Below is a small trained network, with its code and all its weights. Each question gives an input and a class and asks what happens when units are switched off, that is, made to give their printed mean instead of their output.

import numpy as np


def w(rows, s, z=0):
    codes = np.array(rows[::2]) - 128.0
    scale = np.full(codes.shape[1], s)
    scale[-1] = z or s
    return codes * scale


def f(y):
    return y / 2 * (1 + np.tanh(0.7978845608 * (y + 0.044715 * y**3)))


def log_softmax(a):
    a = a - a.max(-1, keepdims=True)
    return a - np.log(np.exp(a).sum(-1, keepdims=True))


def net(x, mask):
    res = np.array(x, float).reshape(1, 7) / 4 @ E
    y = f(res @ A[0][:, :-1].T + A[0][:, -1])
    res = res + np.where(mask, y, B[0][:, -1]) @ B[0][:, :-1]
    return log_softmax(res[-1] @ U[:, :-1].T + U[:, -1])


A, B = {}, {}
E = w([
[191,42,99,23,180],'x0',
[130,127,129,126,127],'x1',
[237,121,43,183,78],'x2',
[106,3,171,192,108],'x3',
[128,128,127,129,131],'x4',
[103,119,68,184,238],'x5',
[130,129,130,129,130],'x6',
],0.0051)
A[0] = w([
[127,132,165,69,12,71],'n0',
[90,1,164,199,97,88],'n1',
[90,179,166,248,71,63],'n2',
[69,178,136,197,90,64],'n3',
[25,126,154,74,156,112],'n4',
[92,119,84,199,255,73],'n5',
[140,122,204,72,23,101],'n6',
[189,20,122,29,176,65],'n7',
[121,235,88,64,153,75],'n8',
[132,64,131,153,116,2],'n9',
[15,123,188,86,163,47],'n10',
[221,110,47,211,71,66],'n11',
],0.0093,0.0048)
B[0] = w([
[159,59,60,164,163,191],'n0',
[201,241,99,145,185,252],'n1',
[28,120,122,56,145,231],'n2',
[81,100,95,35,145,179],'n3',
[181,126,163,114,60,209],'n4',
[134,30,65,205,126,189],'n5',
[121,80,92,198,136,223],'n6',
[1,146,130,60,129,234],'n7',
[191,177,100,124,180,197],'n8',
[195,103,37,64,144,111],'n9',
[201,96,172,80,57,201],'n10',
[191,99,211,85,51,219],'n11',
],0.025,0.0038)
U = w([
[213,80,204,73,35,87],'0',
[20,121,87,29,170,86],'1',
[141,10,34,242,159,96],'2',
[124,165,151,153,144,246],'3',
[226,255,55,103,217,108],'4',
],0.0057,0.013)

Each question gives the input, the list of numbers given to net, and the class t.
The units are the neurons (one row each of A and B). Each row of codes is followed by its name. A weight is (code - 128) times the scale printed after its matrix; where a second scale follows, it is the last column's (A, B and U).
mask holds one flag per neuron, in row order. A switched-off neuron (its flag False) gives its mean, the last column of its row in B, instead of its output. The means were averaged over made-up inputs and are rounded, as every weight is.
A unit's drop is (log p(t) with every unit on - log p(t) with that unit switched off) / (log p(t) with every unit on - log p(t) with every unit switched off).
The circuit of an input: a set's keep is (log p(t) with only the set's units on - log p(t) with every unit switched off) / (log p(t) with every unit on - log p(t) with every unit switched off). Starting from all 12 units, units are removed one at a time, each time the one whose removal leaves the highest keep (on an exact tie, the one counted first), for as long as the keep stays at least 0.8.
circuit, biggest first: the units of the circuit, biggest drop first
unit that matters most: the unit with the biggest drop
k most important neurons: the k neurons with the biggest drops, biggest first
drop of u: that unit's drop, to one decimal
input [8,4,2,3,-7,8,5], class 1: unit that matters most => n7
input [-2,-6,-3,-6,4,-3,3], class 4: 3 most important neurons => (n8 n11 n7)
input [-5,1,1,8,-5,4,-2], class 4: 2 most important neurons => (n1 n7)
input [7,6,-3,-4,6,-4,4], class 1: 2 most important neurons => (n7 n1)
input [-7,0,3,-3,7,7,0], class 1: 3 most important neurons => (n2 n3 n6)
input [3,3,-3,1,4,-6,5], class 2: circuit, biggest first => (n6 n0)
input [0,-8,-7,-4,-3,-4,-6], class 0: 2 most important neurons => (n10 n4)
input [-8,-1,-1,7,5,2,2], class 1: 2 most important neurons => (n2 n3)
input [-4,-3,-5,3,0,6,1], class 2: 3 most important neurons => (n5 n11 n7)
input [2,6,7,-1,-7,7,-3], class 0: 3 most important neurons => (n11 n6 n0)
input [-6,4,0,7,3,5,6], class 4: 3 most important neurons => (n1 n7 n6)
input [-6,-3,8,7,1,-4,1], class 0: 2 most important neurons => (n11 n7)
input [8,7,7,-8,-8,-6,1], class 1: 4 most important neurons => (n7 n1 n4 n10)
input [-1,2,-5,-7,-4,2,3], class 4: circuit, biggest first => (n8)
input [4,7,0,8,3,5,3], class 4: drop of n1 => 1.5
input [8,-6,-8,-2,-8,7,-7], class 0: drop of n8 => 0.0
input [0,2,6,7,-5,-7,-3], class 2: drop of n10 => 0.3
